Below is a small trained network, with its code and all its weights. Each question gives an input and a class and asks what happens when units are switched off, that is, made to give their printed mean instead of their output.

import numpy as np


def w(rows, s, z=0):
    codes = np.array(rows[::2]) - 128.0
    scale = np.full(codes.shape[1], s)
    scale[-1] = z or s
    return codes * scale


def f(y):
    return np.maximum(y, 0)


def log_softmax(a):
    a = a - a.max(-1, keepdims=True)
    return a - np.log(np.exp(a).sum(-1, keepdims=True))


def net(x, mask):
    res = np.array(x, float).reshape(1, 4) / 4 @ E
    y = f(res @ A[0][:, :-1].T + A[0][:, -1])
    res = res + np.where(mask, y, B[0][:, -1]) @ B[0][:, :-1]
    return log_softmax(res[-1] @ U[:, :-1].T + U[:, -1])


A, B = {}, {}
E = w([
[65,254,150,44],'x0',
[12,119,111,172],'x1',
[169,198,80,216],'x2',
[109,136,251,194],'x3',
],0.011)
A[0] = w([
[92,158,160,96,73],'n0',
[129,149,165,61,246],'n1',
[100,18,83,106,186],'n2',
[57,118,116,62,218],'n3',
[146,38,235,122,174],'n4',
[124,65,154,241,173],'n5',
[164,223,37,98,146],'n6',
[195,13,107,208,228],'n7',
[177,151,131,183,7],'n8',
[12,158,100,229,251],'n9',
[151,193,176,203,141],'n10',
[221,109,150,104,151],'n11',
[44,208,158,167,37],'n12',
[169,175,86,99,43],'n13',
[121,210,18,96,221],'n14',
[99,76,75,34,231],'n15',
[216,123,133,103,181],'n16',
[170,132,132,88,244],'n17',
[134,84,139,9,121],'n18',
[139,174,147,193,195],'n19',
[155,134,165,83,253],'n20',
[103,237,11,188,74],'n21',
],0.012,0.0038)
B[0] = w([
[133,32,100,94,170],'n0',
[74,123,87,66,196],'n1',
[45,32,99,4,199],'n2',
[155,76,88,40,201],'n3',
[109,238,108,110,210],'n4',
[36,169,184,109,229],'n5',
[164,176,108,113,221],'n6',
[106,85,200,32,250],'n7',
[127,115,109,98,160],'n8',
[177,162,235,123,243],'n9',
[118,117,83,162,199],'n10',
[157,132,161,89,182],'n11',
[147,97,169,188,202],'n12',
[132,163,122,127,170],'n13',
[204,194,132,59,233],'n14',
[178,114,68,110,209],'n15',
[147,137,168,112,184],'n16',
[109,162,85,121,175],'n17',
[99,156,94,122,192],'n18',
[97,130,88,187,187],'n19',
[80,145,74,91,180],'n20',
[139,159,145,110,220],'n21',
],0.011,0.015)
U = w([
[92,103,11,96,100],'0',
[68,38,195,78,210],'1',
[126,218,189,119,137],'2',
[123,131,183,239,42],'3',
[213,22,143,114,2],'4',
[184,126,135,100,220],'5',
[161,122,149,242,35],'6',
],0.011,0.0049)

Each question gives the input, the list of numbers given to net, and the class t.
The units are the neurons (one row each of A and B). Each row of codes is followed by its name. A weight is (code - 128) times the scale printed after its matrix; where a second scale follows, it is the last column's (A, B and U).
mask holds one flag per neuron, in row order. A switched-off neuron (its flag False) gives its mean, the last column of its row in B, instead of its output. The means were averaged over made-up inputs and are rounded, as every weight is.
A unit's drop is (log p(t) with every unit on - log p(t) with that unit switched off) / (log p(t) with every unit on - log p(t) with every unit switched off).
The circuit of an input: a set's keep is (log p(t) with only the set's units on - log p(t) with every unit switched off) / (log p(t) with every unit on - log p(t) with every unit switched off). Starting from the 12 units with the biggest drops (on a tie, the unit counted first), units are removed one at a time, each time the one whose removal leaves the highest keep (on an exact tie, the one counted first), for as long as the keep stays at least 0.8.
units of the circuit, in order: the units of the circuit, biggest drop first
most important unit: the unit with the biggest drop
k most important neurons: the k neurons with the biggest drops, biggest first
drop when u is switched off: that unit's drop, to one decimal
input [2,-4,1,3], class 0: units of the circuit, in order => n9, n7
input [-5,2,8,1], class 1: units of the circuit, in order => n7
input [8,7,-4,-3], class 5: 2 most important neurons => n9, n14
input [-2,1,6,-7], class 5: 2 most important neurons => n5, n4
input [-3,0,2,-3], class 1: units of the circuit, in order => n7, n4
input [5,2,-1,-3], class 5: 2 most important neurons => n14, n2
input [4,-1,-4,7], class 0: 2 most important neurons => n7, n9
input [-7,0,8,7], class 1: 3 most important neurons => n7, n14, n6
input [-5,-6,0,8], class 2: 2 most important neurons => n4, n2
input [8,-8,1,-7], class 0: 4 most important neurons => n9, n1, n20, n18
input [7,2,3,-5], class 5: 2 most important neurons => n5, n3
input [6,3,1,-6], class 5: 2 most important neurons => n14, n3
input [2,8,6,-8], class 2: 2 most important neurons => n9, n21
input [1,7,1,1], class 3: most important unit => n7
input [6,6,1,-3], class 5: 2 most important neurons => n3, n5
input [1,-4,-7,6], class 0: drop when n9 is switched off => 0.4
input [3,-6,-2,-4], class 0: drop when n9 is switched off => 0.3
input [8,-6,0,-3], class 0: drop when n9 is switched off => 0.2
input [-4,2,7,1], class 1: drop when n2 is switched off => -0.4
input [-8,-8,2,-5], class 1: units of the circuit, in order => n7
